In the rows, 128 means zero.
Each row of numbers stands for one node and depends on some of the facts below. Use the named rows to name the rest.

Some facts about the nodes:
turun: belongs to class; golol: points at; bomok: is of sort
skona turun:176 bomok:a
flizus turun:830 bomok:a
skelem turun:561 bomok:a
drastos turun:224 golol:drizo, gere bomok:a
zeza turun:830 bomok:d
grubril turun:830 bomok:b
nipu turun:176 golol:tonom bomok:d
drasta turun:830 bomok:a
drakli turun:561 golol:bratar, gusun bomok:b
kivetrer turun:561 golol:kloplil bomok:c
trestor turun:830 bomok:a
losta turun:830 bomok:e
migil turun:561 bomok:a
mifuner turun:561 bomok:a
lugros turun:830 bomok:b
druklo turun:561 golol:tratra bomok:c
trestu turun:561 golol:koso bomok:c
matok turun:224 golol:mifuner bomok:a
zastul turun:830 golol:siga bomok:c
rosem turun:176 bomok:a
drufum turun:176 bomok:b
stodri turun:176 bomok:c
tonom turun:176 bomok:a
tiflom turun:647 bomok:e
detres turun:830 bomok:c
druklorim turun:830 bomok:a
stavepos turun:830 bomok:a
deri turun:176 bomok:a
skepal turun:176 bomok:d
pudrek turun:561 bomok:b
nafisim turun:176 bomok:b
panen turun:224 golol:skulun, trivem bomok:a
voston turun:176 bomok:c
barodra turun:830 bomok:a
fakun turun:830 bomok:d
noflam turun:561 golol:gevik bomok:d
pipoklok turun:561 golol:skelem bomok:c
skotik turun:224 golol:vedrevin, bitris bomok:a
kliputu turun:176 bomok:c
skenu turun:561 golol:moke, dratrim bomok:a
sakepli turun:561 golol:tebol, fabu, notum, vaklofle, skedo bomok:c
vetam turun:830 bomok:c
bofun turun:176 golol:kogro, bobistun, detres, valus, skozus bomok:a
trogi turun:561 bomok:a
gusun turun:647 bomok:a
klobram turun:830 golol:deri, dastistir, grofum, kliputu, momul bomok:b
skulun turun:830 bomok:a
gesok turun:830 golol:siga, gedristus, zilum, flipum bomok:b
flipum turun:830 bomok:d
siga turun:830 bomok:a
maduga turun:830 golol:grafo, mudres, dutrin, gere bomok:b
koso turun:561 bomok:b
kloska turun:176 bomok:e
stuplo turun:830 bomok:a
gruflepak turun:224 bomok:a
dratrim turun:830 bomok:a
darim turun:830 bomok:a
grepekar turun:176 bomok:b
kloplil turun:830 bomok:d
skikil turun:830 golol:panum, gusun bomok:b
rubrebek turun:830 golol:dutrin bomok:b
zare turun:830 golol:belo bomok:d
sakla turun:561 golol:gazu, zilum bomok:a
pebusem turun:561 golol:dratrim bomok:c
foplon turun:176 golol:drubrir bomok:c
guske turun:830 bomok:b
kistor turun:830 bomok:a
tenitrer turun:647 bomok:a
vupo turun:561 golol:nelak, guske bomok:a
nelu turun:830 bomok:c
brivova turun:224 bomok:c
bitris turun:224 bomok:d
planan turun:830 bomok:c
betrol turun:224 bomok:b
dastistir turun:561 bomok:a
nagri turun:176 golol:zemim, drasta, skulun, vifur, gruflepak bomok:a
ponal turun:830 golol:bitris, planan bomok:a
zoros turun:647 bomok:b
skadutro turun:224 golol:zeza, rizakek, tedir bomok:b
fabu turun:830 bomok:a
ridudo turun:830 bomok:c
nedek turun:647 golol:grofum bomok:b
ledus turun:224 bomok:d
redran turun:830 bomok:b
bafur turun:830 golol:zemim, napu bomok:a
gedristus turun:224 bomok:e
tastu turun:647 golol:kudriski, losta bomok:a
tofle turun:830 bomok:d
tratra turun:561 bomok:a
trumik turun:830 bomok:a
tedir turun:176 bomok:c
pligrun turun:224 bomok:b
dibir turun:176 golol:nustus, drufum, poski, tukar bomok:e
belo turun:561 bomok:d
lufikle turun:830 golol:drubrir, vetam bomok:b
grafo turun:830 bomok:d
nepi turun:176 golol:kliputu, nopul, ridudo, pudrek, guske bomok:b
sose turun:561 golol:rizakek, ridudo bomok:a
brofun turun:176 bomok:b
floke turun:176 bomok:a
drizo turun:647 bomok:e
notum turun:224 bomok:b
pami turun:176 golol:kloska bomok:a
nustus turun:176 bomok:e
nofol turun:830 golol:pidroda bomok:a
pidroda turun:224 bomok:a
gradan turun:830 bomok:d
klatrun turun:561 bomok:a
momul turun:561 bomok:a
ganis turun:176 golol:trivem, trumik bomok:b
kudriski turun:561 bomok:c
fliplostos turun:176 bomok:d
flabi turun:830 golol:stodri bomok:a
gevik turun:830 bomok:a
zesuk turun:224 golol:tenitrer bomok:a
stiflin turun:830 golol:trogi, gradan, pidroda bomok:c
siplaso turun:176 bomok:c
listis turun:830 golol:trivem, grubril bomok:c
poski turun:561 bomok:b
vovo turun:561 golol:gazu bomok:d
keger turun:830 golol:stavepos, tofle, zoros bomok:b
bobistun turun:224 bomok:e
zilum turun:830 bomok:b
magril turun:561 golol:senin bomok:c
boran turun:561 golol:skepal, detres bomok:a
panum turun:561 bomok:e
stodrem turun:176 bomok:c
gese turun:830 golol:brivova, fakun, brofun bomok:c
rekler turun:561 bomok:e
sidri turun:830 golol:voston, vogrel bomok:b
nelak turun:830 bomok:b
dafabrik turun:561 golol:pligrun, nafisim, darim bomok:a
kozir turun:561 golol:rekler bomok:a
skozus turun:176 bomok:b
zaval turun:561 golol:nopul, tratra bomok:a
vedrevin turun:830 bomok:a
rutron turun:561 golol:drufum, stodrem, siplaso bomok:d
skedo turun:561 bomok:a
valus turun:176 bomok:a
mudres turun:176 bomok:c
drubrir turun:830 bomok:b
napu turun:224 bomok:b
rolek turun:176 golol:redran, loflikor bomok:b
bratar turun:830 bomok:a
fegon turun:561 golol:nustus, betrol, druklorim, fliplostos bomok:a
kogro turun:830 bomok:b
gazu turun:830 bomok:a
zestal turun:830 golol:klobrer, zilum bomok:c
vifur turun:830 bomok:b
mipil turun:224 bomok:d
sidrafam turun:830 golol:siga, kloplil bomok:c
vogrel turun:561 bomok:a
gragon turun:224 golol:lugros, pidroda bomok:d
plogem turun:176 golol:druklorim, rosem bomok:c
grola turun:561 bomok:b
zemim turun:830 bomok:b
bigus turun:561 golol:trumik bomok:d
reklil turun:224 golol:fliplostos bomok:b
moke turun:224 bomok:c
trebo turun:561 golol:flizus, mifuner bomok:b
vaklofle turun:830 bomok:a
zitruk turun:830 golol:lugros, trestor, mipil bomok:a
dutrin turun:561 bomok:a
gabras turun:830 golol:dutrin, nelu, darim, flipum, ledus, tiflom bomok:b
klobrer turun:830 bomok:a
loflikor turun:561 bomok:a
nopul turun:561 bomok:c
daplok turun:830 golol:klatrun, ridudo bomok:b
grame turun:830 golol:grola, kliputu, stuplo bomok:e
gere turun:561 bomok:b
trivem turun:830 bomok:e
grofum turun:224 bomok:c
tebol turun:224 bomok:b
drelur turun:830 golol:rizakek bomok:a
grugus turun:176 golol:floke, skedo bomok:d
nitrol turun:224 golol:grepekar, gazu bomok:c
senin turun:561 bomok:a
flusape turun:561 golol:gusun bomok:a
stagrok turun:561 golol:zemim, barodra bomok:a
lakle turun:830 golol:stuplo, mipil bomok:a
tukar turun:830 bomok:b
rizakek turun:830 bomok:d
bizum turun:224 bomok:a

Known rows:
mudres: 115 127 162 115 130 129 123 109 130 129 139 124 71 102 124 138 162 155 141 156 157 134 174 104 97 159 113 82 142 103 121 128 121 120 123 109
gradan: 167 121 153 116 137 138 140 113 97 133 127 122 129 108 170 114 169 161 136 168 150 127 167 122 83 145 105 100 103 103 118 119 132 129 122 115
ganis: 133 121 156 106 119 136 119 116 118 146 120 138 113 110 123 64 170 164 140 152 138 122 154 120 121 124 112 107 112 125 162 123 128 119 113 115
zoros: 146 90 144 114 112 137 127 112 126 141 114 136 118 117 126 98 173 164 141 160 155 119 193 121 115 119 119 96 129 104 158 124 121 118 117 124
ridudo: 121 124 160 114 130 128 127 108 130 129 141 128 68 105 119 130 164 155 139 156 161 129 171 106 95 158 110 79 146 107 113 126 123 119 123 108
pligrun: 132 106 151 109 111 141 122 119 122 142 119 127 113 111 133 111 175 162 141 157 158 127 182 125 115 130 121 107 105 107 162 128 113 118 119 117
tukar: 144 109 154 107 112 136 122 117 124 141 129 132 113 119 124 94 182 163 138 156 168 121 180 127 110 127 119 111 107 114 149 124 117 118 120 118
zitruk: 153 106 159 107 155 141 139 112 129 127 142 130 96 90 130 79 149 160 134 156 115 122 146 113 126 149 103 125 119 123 137 128 123 124 124 131
tiflom: 137 140 157 121 138 146 160 105 121 137 119 121 96 129 136 107 161 168 134 172 144 133 173 115 107 160 127 106 113 112 131 128 94 113 123 127
lakle: 153 106 159 107 156 141 139 112 130 128 142 129 95 90 130 78 150 160 134 156 115 122 147 114 127 149 103 125 119 123 138 128 124 124 124 131
trebo: 119 115 154 113 127 140 101 121 125 147 106 128 107 115 131 77 174 162 139 154 108 119 195 115 125 111 110 92 122 126 171 122 131 122 113 138
zastul: 106 136 166 113 140 128 117 112 125 134 134 127 63 95 119 104 156 158 141 149 131 134 148 99 104 159 105 82 147 117 128 126 133 121 117 103
barodra: 164 101 159 110 144 138 139 102 136 123 152 129 112 98 135 104 156 157 135 165 146 120 171 114 120 146 111 127 112 108 133 127 114 123 129 140
skenu: 147 100 153 105 157 148 146 109 124 127 140 136 107 80 129 88 146 159 136 155 114 128 132 120 132 152 107 120 116 124 130 131 119 124 122 126
vaklofle: 162 94 156 111 143 147 150 96 127 123 141 123 105 94 137 116 148 154 138 166 145 118 173 112 121 132 109 118 118 108 139 132 113 123 128 144
sose: 153 106 159 107 155 141 138 112 129 128 143 129 94 90 131 79 150 160 134 156 115 122 146 114 127 149 103 125 120 123 138 128 124 124 124 131
kozir: 153 109 157 107 153 138 134 79 131 125 158 160 173 78 128 67 145 158 143 164 124 131 125 111 143 139 118 121 113 117 125 125 125 124 116 141
pipoklok: 113 123 164 117 140 133 128 93 115 131 133 125 78 90 110 91 147 161 149 152 141 136 147 92 107 137 110 81 166 111 133 129 140 121 113 102

Which node is each row?
No name comes twice in this set of rows, the named rows included.
136 117 152 100 115 140 138 121 110 146 120 141 100 103 122 72 165 164 139 148 152 125 127 129 119 140 111 111 104 125 156 128 121 117 114 95 : sidri
162 84 156 115 146 147 147 91 124 121 143 119 119 87 129 105 146 161 144 165 148 128 171 107 124 129 117 127 129 99 145 134 118 123 125 136 : skelem
150 154 162 115 129 142 174 100 117 139 123 127 79 136 136 97 155 162 131 173 160 119 160 114 101 155 115 104 110 120 131 127 94 112 125 128 : panum
141 106 160 114 161 141 117 112 139 128 133 122 100 97 138 85 153 157 134 160 88 118 187 105 131 132 102 112 129 124 148 124 128 127 124 158 : matok
113 134 164 113 136 133 130 99 118 133 130 129 65 96 117 103 149 154 143 152 139 126 150 97 104 140 102 72 156 120 128 127 134 121 116 110 : sakepli
154 83 142 115 109 130 136 128 127 140 111 132 92 117 123 90 170 172 140 156 156 123 181 122 110 144 116 109 134 97 163 125 122 117 118 101 : drubrir
160 122 165 103 146 137 147 108 125 129 143 130 81 93 136 75 144 155 133 158 127 112 135 110 124 146 95 126 112 127 145 128 122 123 126 131 : flusape
127 127 160 109 124 128 143 107 123 129 145 134 65 99 118 131 159 155 138 154 178 131 143 112 93 170 109 85 137 107 109 129 118 117 123 92 : voston
116 118 154 112 132 135 135 105 125 129 138 135 81 95 118 141 161 154 140 155 160 135 157 113 100 161 114 73 142 108 105 129 119 119 120 103 : moke
170 99 171 112 158 151 150 76 105 124 149 108 94 93 107 42 142 163 146 159 150 114 157 95 118 91 105 135 150 123 153 131 140 125 121 136 : pami
171 99 152 109 134 127 149 111 143 124 145 142 106 97 145 109 149 157 133 167 142 119 158 115 123 169 106 123 112 100 136 127 110 121 130 132 : loflikor
158 131 157 113 146 138 136 117 92 138 122 125 121 101 165 81 163 164 136 161 124 128 143 117 91 145 98 100 108 118 125 118 143 130 116 109 : gragon
173 107 148 122 137 135 141 106 101 132 121 126 135 111 167 108 165 163 139 172 145 124 183 116 85 137 105 92 122 96 122 117 138 130 120 123 : tofle

The same nodes again, as new rows of numbers:
Some nodes and their rows:
nelu: 91 144 175 110 121 129 132 114 107 119 139 126 122 144 162 113 136 147 103 132 141 138 136 136 146 127 118 171 107 128 143 112 150 117 119 144 125 110 138 156 109 131 134 128 110 112 163
vogrel: 147 107 120 121 134 135 141 138 126 149 127 142 135 111 143 122 123 124 130 148 120 133 140 128 99 138 126 129 126 137 134 119 131 119 129 111 131 143 136 126 120 118 106 129 117 142 80
fegon: 149 99 113 118 136 121 148 138 133 133 122 105 130 109 139 132 133 114 121 134 122 131 106 147 114 128 137 118 139 125 120 121 122 123 127 109 149 154 139 140 119 124 114 124 123 145 75
drubrir: 130 155 115 132 137 129 106 116 120 134 107 143 132 133 102 130 131 129 136 125 121 129 106 103 149 142 120 143 158 117 131 149 101 137 146 141 106 130 99 99 134 138 151 140 120 110 172
foplon: 91 131 164 107 125 116 135 114 119 104 136 85 123 141 157 122 146 137 94 114 143 132 103 153 161 116 133 156 118 115 132 113 146 123 117 144 143 118 140 167 115 137 148 126 119 116 153
pami: 146 99 111 120 133 124 145 140 135 134 127 110 129 109 138 130 132 116 125 137 121 130 114 142 110 127 139 112 138 130 122 118 128 123 122 110 153 150 136 139 122 123 114 126 127 146 78
siga: 149 79 104 107 146 162 181 170 120 135 113 126 121 137 147 101 118 149 150 171 137 157 141 113 114 134 125 118 124 174 117 128 153 139 120 105 175 141 146 117 146 103 84 145 153 137 119
druklo: 85 108 158 102 141 125 118 111 131 108 142 72 147 143 154 113 145 137 89 100 148 122 99 148 172 113 145 156 106 111 147 119 156 137 121 147 134 108 142 151 138 134 158 138 126 113 130
noflam: 130 135 132 140 102 122 125 130 148 95 117 107 118 135 110 164 109 110 142 97 135 99 132 170 147 120 120 110 87 128 117 143 115 151 133 138 117 113 154 147 156 132 115 103 165 132 138
zare: 130 136 133 139 102 122 125 131 148 95 117 108 117 135 109 165 110 110 142 98 135 99 134 169 147 121 120 110 87 128 117 143 115 150 133 137 118 113 153 147 157 132 115 103 165 132 136
bobistun: 133 133 144 169 142 117 154 127 118 124 162 136 130 149 127 117 109 144 131 115 162 157 164 105 121 98 123 108 118 105 95 142 128 114 151 118 94 104 130 96 102 130 137 119 121 130 133
gese: 89 132 163 110 123 121 131 116 122 107 141 94 122 143 156 119 146 139 98 115 141 131 112 147 157 116 134 152 116 121 135 110 152 122 112 145 145 114 138 165 119 136 146 128 122 115 156
gruflepak: 147 105 121 121 135 136 139 137 126 149 128 143 133 110 142 124 123 123 132 149 119 133 142 127 97 137 125 131 125 136 137 118 134 118 129 111 132 142 133 124 117 120 105 128 118 143 79
rolek: 127 151 105 135 133 122 105 120 131 122 111 120 125 134 94 134 140 124 136 115 119 124 92 110 153 130 135 121 168 117 120 144 107 139 133 140 131 134 97 110 141 139 158 140 134 113 175
poski: 127 156 114 135 134 133 103 117 121 137 111 152 131 135 100 126 131 133 140 128 120 128 116 95 143 141 121 138 156 123 134 146 109 136 141 141 108 126 97 98 138 135 150 142 124 111 175
momul: 146 103 119 119 137 137 138 136 127 149 129 140 139 112 142 121 122 125 128 146 121 132 139 126 101 137 127 130 123 136 138 120 131 122 129 112 128 141 136 124 123 117 108 131 118 142 75
zestal: 88 127 172 114 122 132 112 133 125 105 141 99 121 155 134 111 148 139 89 126 149 135 126 150 161 117 140 140 113 136 123 117 156 125 90 138 154 122 131 170 102 126 151 127 132 119 167
sose: 122 135 115 126 115 93 140 114 138 118 139 137 135 98 136 109 135 134 144 151 111 120 140 158 94 101 155 68 173 146 139 111 142 161 92 90 149 148 133 142 180 98 103 137 110 163 75

Which node is each row?
No name comes twice in this set of rows, the named rows included.
84 123 168 105 137 133 116 106 119 122 145 111 149 143 159 105 135 147 98 117 146 125 130 134 157 121 131 168 99 122 160 118 159 135 123 147 114 102 140 142 136 128 147 140 115 111 137 : nopul
143 103 152 136 129 152 62 162 143 153 140 163 144 126 84 112 133 108 94 157 129 129 174 142 104 142 146 106 112 154 118 132 131 119 78 97 126 161 108 144 66 105 134 117 125 153 77 : gazu
143 93 137 132 130 144 83 169 149 135 134 127 133 128 86 117 141 106 96 149 131 131 147 152 116 132 156 89 127 152 101 130 131 125 74 95 157 167 113 154 78 107 136 118 140 155 85 : sakla
146 89 104 121 135 125 145 137 141 137 130 102 144 114 140 128 133 113 118 128 123 124 110 137 112 126 143 110 134 129 127 117 126 127 126 118 149 147 136 137 131 127 119 131 131 142 67 : lakle
125 125 139 145 104 127 109 126 153 103 120 102 91 124 103 183 113 100 168 94 125 102 139 167 136 112 123 110 89 118 134 131 145 141 130 138 135 99 135 135 139 143 105 99 182 137 142 : bigus
150 97 82 151 98 120 173 140 149 150 143 121 156 134 161 137 137 104 107 134 120 118 126 108 85 124 143 80 141 156 116 91 109 109 111 155 161 145 122 165 125 156 110 130 148 128 85 : nofol
90 115 150 101 130 136 159 133 119 99 133 81 115 157 161 108 142 154 112 126 151 143 110 138 166 112 134 145 116 140 126 115 166 134 110 143 171 110 147 156 139 128 133 140 143 112 177 : kivetrer
147 104 116 124 131 135 143 138 128 151 130 143 140 114 146 122 123 123 126 147 120 131 141 123 97 137 127 127 124 140 135 117 128 119 127 116 130 141 134 128 121 122 105 130 120 139 78 : trestor
125 132 160 153 97 137 56 153 162 99 128 126 125 147 60 155 118 96 111 105 142 96 163 182 151 125 137 91 75 143 103 153 116 149 90 126 112 129 130 162 110 119 139 93 172 142 136 : vovo
134 131 144 167 143 115 156 125 118 123 159 132 131 148 127 118 109 142 129 114 164 158 158 107 123 98 123 111 118 102 94 144 125 115 152 118 91 107 131 96 101 131 139 118 119 132 131 : nustus

The same nodes again, as new rows of numbers:
Named rows:
druklorim: 126 124 128 124 144 117 128 131 124 130 133 126 137 131 122 132 129 132 121 128 129 128 136 129 129 129 132 139 130
pami: 135 129 137 119 142 120 134 127 124 118 133 123 134 134 123 129 136 126 128 127 131 126 132 126 137 133 132 118 130
grafo: 129 135 120 137 135 130 116 120 139 136 139 143 148 121 127 131 123 128 121 124 115 129 128 115 120 121 125 137 128
nipu: 132 139 131 130 130 131 125 114 137 122 137 140 147 123 126 128 126 121 127 122 118 127 123 111 127 125 125 116 127
daplok: 121 141 118 132 131 138 126 128 125 114 117 134 96 127 135 122 135 114 145 127 131 123 123 132 124 146 119 94 128
tenitrer: 125 125 127 124 141 118 127 132 124 130 134 125 138 130 122 132 131 132 121 127 129 129 135 130 129 129 132 140 130
tedir: 124 120 140 134 99 140 106 142 132 141 127 122 143 130 137 125 124 129 131 126 125 132 137 130 124 123 131 133 132
mipil: 116 134 121 135 128 130 122 117 138 132 139 140 158 120 125 131 119 128 121 121 116 130 127 116 117 120 126 139 126
fabu: 124 125 127 124 140 119 125 133 124 130 134 125 138 130 122 132 131 133 120 127 129 129 135 131 129 129 132 141 130
plogem: 134 121 151 128 103 137 124 131 129 132 124 119 137 134 136 125 119 125 136 129 127 128 136 123 132 121 131 119 130
guske: 112 131 110 135 128 130 134 125 124 130 118 134 98 124 131 128 119 127 132 132 131 124 123 134 117 134 120 136 124
deri: 121 124 127 124 140 118 127 132 124 129 134 125 139 130 121 132 129 132 120 127 130 129 135 131 127 130 132 141 130
betrol: 122 130 109 135 130 131 136 126 125 133 118 134 95 124 133 128 121 129 130 133 129 124 121 133 119 132 119 140 124
gevik: 125 125 127 124 142 118 126 132 124 130 134 125 138 130 122 132 131 132 121 127 129 129 135 131 129 129 132 140 130
sakla: 141 132 154 136 159 114 131 137 139 96 141 125 102 122 111 137 171 128 122 125 117 130 120 160 130 131 137 160 135
nopul: 105 117 144 132 96 134 116 133 126 138 125 122 147 129 131 129 111 128 131 127 128 131 139 131 119 121 131 142 129
dutrin: 156 125 123 127 166 118 127 135 132 138 134 129 124 137 130 131 135 132 123 134 122 124 143 123 133 127 130 129 134
stagrok: 142 130 139 119 139 119 138 125 120 118 132 121 134 135 123 130 130 126 128 130 131 125 133 123 138 133 132 114 129

Name these rows:
No name comes twice in this set of rows, the named rows included.
171 152 130 125 46 137 140 124 92 105 123 109 102 123 128 120 119 125 135 138 141 130 100 118 142 147 123 95 118 : ganis
127 125 134 118 139 125 144 125 129 115 134 118 151 135 126 126 134 127 129 122 129 126 133 124 132 126 134 118 128 : zitruk
129 137 121 132 134 131 114 120 141 134 140 146 144 121 126 132 128 129 121 122 121 129 125 117 118 122 125 141 129 : flipum
136 130 107 136 140 131 136 127 128 136 118 134 89 126 136 127 123 129 131 136 126 122 124 130 122 131 119 135 125 : gere
115 118 136 117 160 118 126 122 123 136 123 121 113 120 124 118 140 128 112 125 126 128 98 126 184 134 134 124 122 : flusape
115 117 143 132 99 135 117 134 128 141 125 122 144 130 133 128 113 130 129 128 127 130 138 128 123 120 131 141 129 : grofum
137 147 114 136 134 144 111 139 131 113 119 134 92 128 142 117 151 112 149 125 128 124 123 132 128 151 119 77 132 : skadutro
121 133 119 135 128 133 119 119 140 132 140 139 158 120 127 129 124 128 120 119 115 130 125 116 118 119 126 138 127 : gradan
143 129 135 119 148 120 133 128 126 121 133 125 130 136 125 129 137 126 128 129 129 125 134 125 138 132 132 116 131 : dafabrik
123 123 125 124 139 121 130 133 128 129 136 122 146 130 124 130 133 133 121 125 128 129 134 130 128 127 133 139 130 : trogi
112 124 141 136 99 142 98 144 130 134 126 123 147 130 136 124 127 123 137 123 126 132 141 132 122 130 130 119 134 : ridudo
100 127 143 117 137 115 142 117 116 112 129 125 143 133 114 135 119 122 129 125 137 125 137 129 128 134 132 120 128 : zaval

